Below are the code and all the weights of a small trained network. Each question names an input and a class and asks about switching units off, where a switched-off unit gives its printed mean instead of its output.

import numpy as np


def w(rows, s, z=0):
    codes = np.array(rows[::2]) - 128.0
    scale = np.full(codes.shape[1], s)
    scale[-1] = z or s
    return codes * scale


def f(y):
    return y / 2 * (1 + np.tanh(0.7978845608 * (y + 0.044715 * y**3)))


def log_softmax(a):
    a = a - a.max(-1, keepdims=True)
    return a - np.log(np.exp(a).sum(-1, keepdims=True))


def net(x, mask):
    res = np.array(x, float).reshape(1, 7) / 4 @ E
    y = f(res @ A[0][:, :-1].T + A[0][:, -1])
    res = res + np.where(mask, y, B[0][:, -1]) @ B[0][:, :-1]
    return log_softmax(res[-1] @ U[:, :-1].T + U[:, -1])


A, B = {}, {}
E = w([
[101,57,137,70,219,135],'x0',
[157,177,195,136,64,18],'x1',
[141,236,196,87,208,136],'x2',
[115,169,79,145,116,149],'x3',
[149,127,208,86,61,157],'x4',
[2,143,192,187,124,135],'x5',
[114,147,93,51,123,71],'x6',
],0.0053)
A[0] = w([
[54,154,55,130,125,138,133],'neuron 1',
[112,166,134,118,130,145,187],'neuron 2',
[106,247,166,139,188,124,219],'neuron 3',
[153,111,59,78,145,97,148],'neuron 4',
[134,119,124,149,126,129,171],'neuron 5',
[153,152,197,56,64,156,128],'neuron 6',
[166,92,20,52,145,92,168],'neuron 7',
[122,130,156,132,136,119,204],'neuron 8',
[53,77,182,131,79,76,199],'neuron 9',
[87,137,66,129,120,129,173],'neuron 10',
[143,96,127,169,122,136,252],'neuron 11',
[122,65,78,164,69,226,141],'neuron 12',
[100,75,103,79,248,184,210],'neuron 13',
[92,100,148,100,186,190,164],'neuron 14',
[162,128,158,136,108,134,114],'neuron 15',
[133,132,131,148,136,135,149],'neuron 16',
[151,124,136,125,127,128,87],'neuron 17',
[76,170,60,135,90,129,154],'neuron 18',
[134,121,110,126,121,120,138],'neuron 19',
[70,85,163,136,81,83,158],'neuron 20',
[119,157,189,69,78,145,186],'neuron 21',
[124,127,93,133,108,174,237],'neuron 22',
[134,123,136,119,160,160,208],'neuron 23',
],0.015,0.0019)
B[0] = w([
[128,147,70,130,171,169,179],'neuron 1',
[107,119,128,140,113,117,146],'neuron 2',
[61,106,156,124,65,52,232],'neuron 3',
[148,87,98,107,140,73,202],'neuron 4',
[132,131,126,149,128,122,141],'neuron 5',
[174,215,150,118,66,145,196],'neuron 6',
[150,63,65,120,153,40,254],'neuron 7',
[135,149,135,146,119,104,148],'neuron 8',
[90,125,212,179,133,88,220],'neuron 9',
[125,121,89,137,143,176,166],'neuron 10',
[145,167,114,205,144,74,172],'neuron 11',
[172,54,105,191,118,130,232],'neuron 12',
[98,165,202,98,254,124,251],'neuron 13',
[96,114,171,160,190,163,193],'neuron 14',
[183,143,132,134,131,126,146],'neuron 15',
[128,122,137,135,123,122,136],'neuron 16',
[136,153,117,134,140,123,128],'neuron 17',
[81,139,77,160,166,150,179],'neuron 18',
[130,132,107,136,139,119,138],'neuron 19',
[92,93,207,149,123,128,196],'neuron 20',
[154,172,159,142,52,144,185],'neuron 21',
[126,141,96,191,134,123,170],'neuron 22',
[112,176,138,173,157,110,155],'neuron 23',
],0.032,0.0077)
U = w([
[213,207,129,107,78,222,73],'0',
[135,84,122,53,133,227,8],'1',
[89,125,201,155,43,77,204],'2',
[70,146,181,142,223,182,187],'3',
[162,115,89,3,162,75,81],'4',
[81,164,40,114,94,205,71],'5',
[166,24,33,183,144,120,164],'6',
],0.0059,0.0017)

Each question gives the input, the list of numbers given to net, and the class t.
The units are the neurons (one row each of A and B). Each row of codes is followed by its name. A weight is (code - 128) times the scale printed after its matrix; where a second scale follows, it is the last column's (A, B and U).
mask holds one flag per neuron, in row order. A switched-off neuron (its flag False) gives its mean, the last column of its row in B, instead of its output. The means were averaged over made-up inputs and are rounded, as every weight is.
A unit's drop is (log p(t) with every unit on - log p(t) with that unit switched off) / (log p(t) with every unit on - log p(t) with every unit switched off).
The circuit of an input: a set's keep is (log p(t) with only the set's units on - log p(t) with every unit switched off) / (log p(t) with every unit on - log p(t) with every unit switched off). Starting from the 12 units with the biggest drops (on a tie, the unit counted first), units are removed one at a time, each time the one whose removal leaves the highest keep (on an exact tie, the one counted first), for as long as the keep stays at least 0.8.
units of the circuit, in order: the units of the circuit, biggest drop first
unit that matters most: the unit with the biggest drop
k most important neurons: the k neurons with the biggest drops, biggest first
drop when u is switched off: that unit's drop, to one decimal
input [-8,-1,-4,4,-2,7,2], class 6: most important neuron -> [neuron 13]
input [-3,2,1,8,0,-1,8], class 6: 2 most important neurons -> [neuron 13; neuron 18]
input [-8,-5,-2,-2,6,-3,-1], class 0: 2 most important neurons -> [neuron 7; neuron 6]
input [6,-5,-1,-7,2,-6,7], class 4: units of the circuit, in order -> [neuron 7; neuron 13]
input [-8,-3,4,-7,7,1,-8], class 0: units of the circuit, in order -> [neuron 6; neuron 9]
input [-7,-3,1,4,6,-5,7], class 0: units of the circuit, in order -> [neuron 6; neuron 3]
input [-7,4,-2,1,-8,0,4], class 6: 3 most important neurons -> [neuron 13; neuron 6; neuron 21]
input [-3,-4,-3,-5,2,4,-5], class 6: 2 most important neurons -> [neuron 12; neuron 13]
input [-7,6,-6,6,-6,7,-3], class 3: 2 most important neurons -> [neuron 7; neuron 9]
input [3,6,7,-2,5,-6,-5], class 0: 2 most important neurons -> [neuron 6; neuron 9]
input [-1,1,0,-4,1,-4,-7], class 0: 2 most important neurons -> [neuron 7; neuron 3]
input [3,3,6,2,-5,-3,-5], class 2: 3 most important neurons -> [neuron 3; neuron 1; neuron 18]
input [1,8,-8,-8,-4,-4,6], class 6: 2 most important neurons -> [neuron 7; neuron 13]
input [3,-3,6,-3,5,-6,8], class 4: unit that matters most -> neuron 7
input [8,4,-7,-1,4,-4,3], class 4: 2 most important neurons -> [neuron 12; neuron 7]
input [-6,5,2,-1,-2,-8,5], class 4: drop when neuron 12 is switched off -> 0.2
input [-8,-6,-4,6,8,1,5], class 6: drop when neuron 12 is switched off -> 2.3
input [0,7,-3,0,-8,0,5], class 6: drop when neuron 13 is switched off -> 0.2
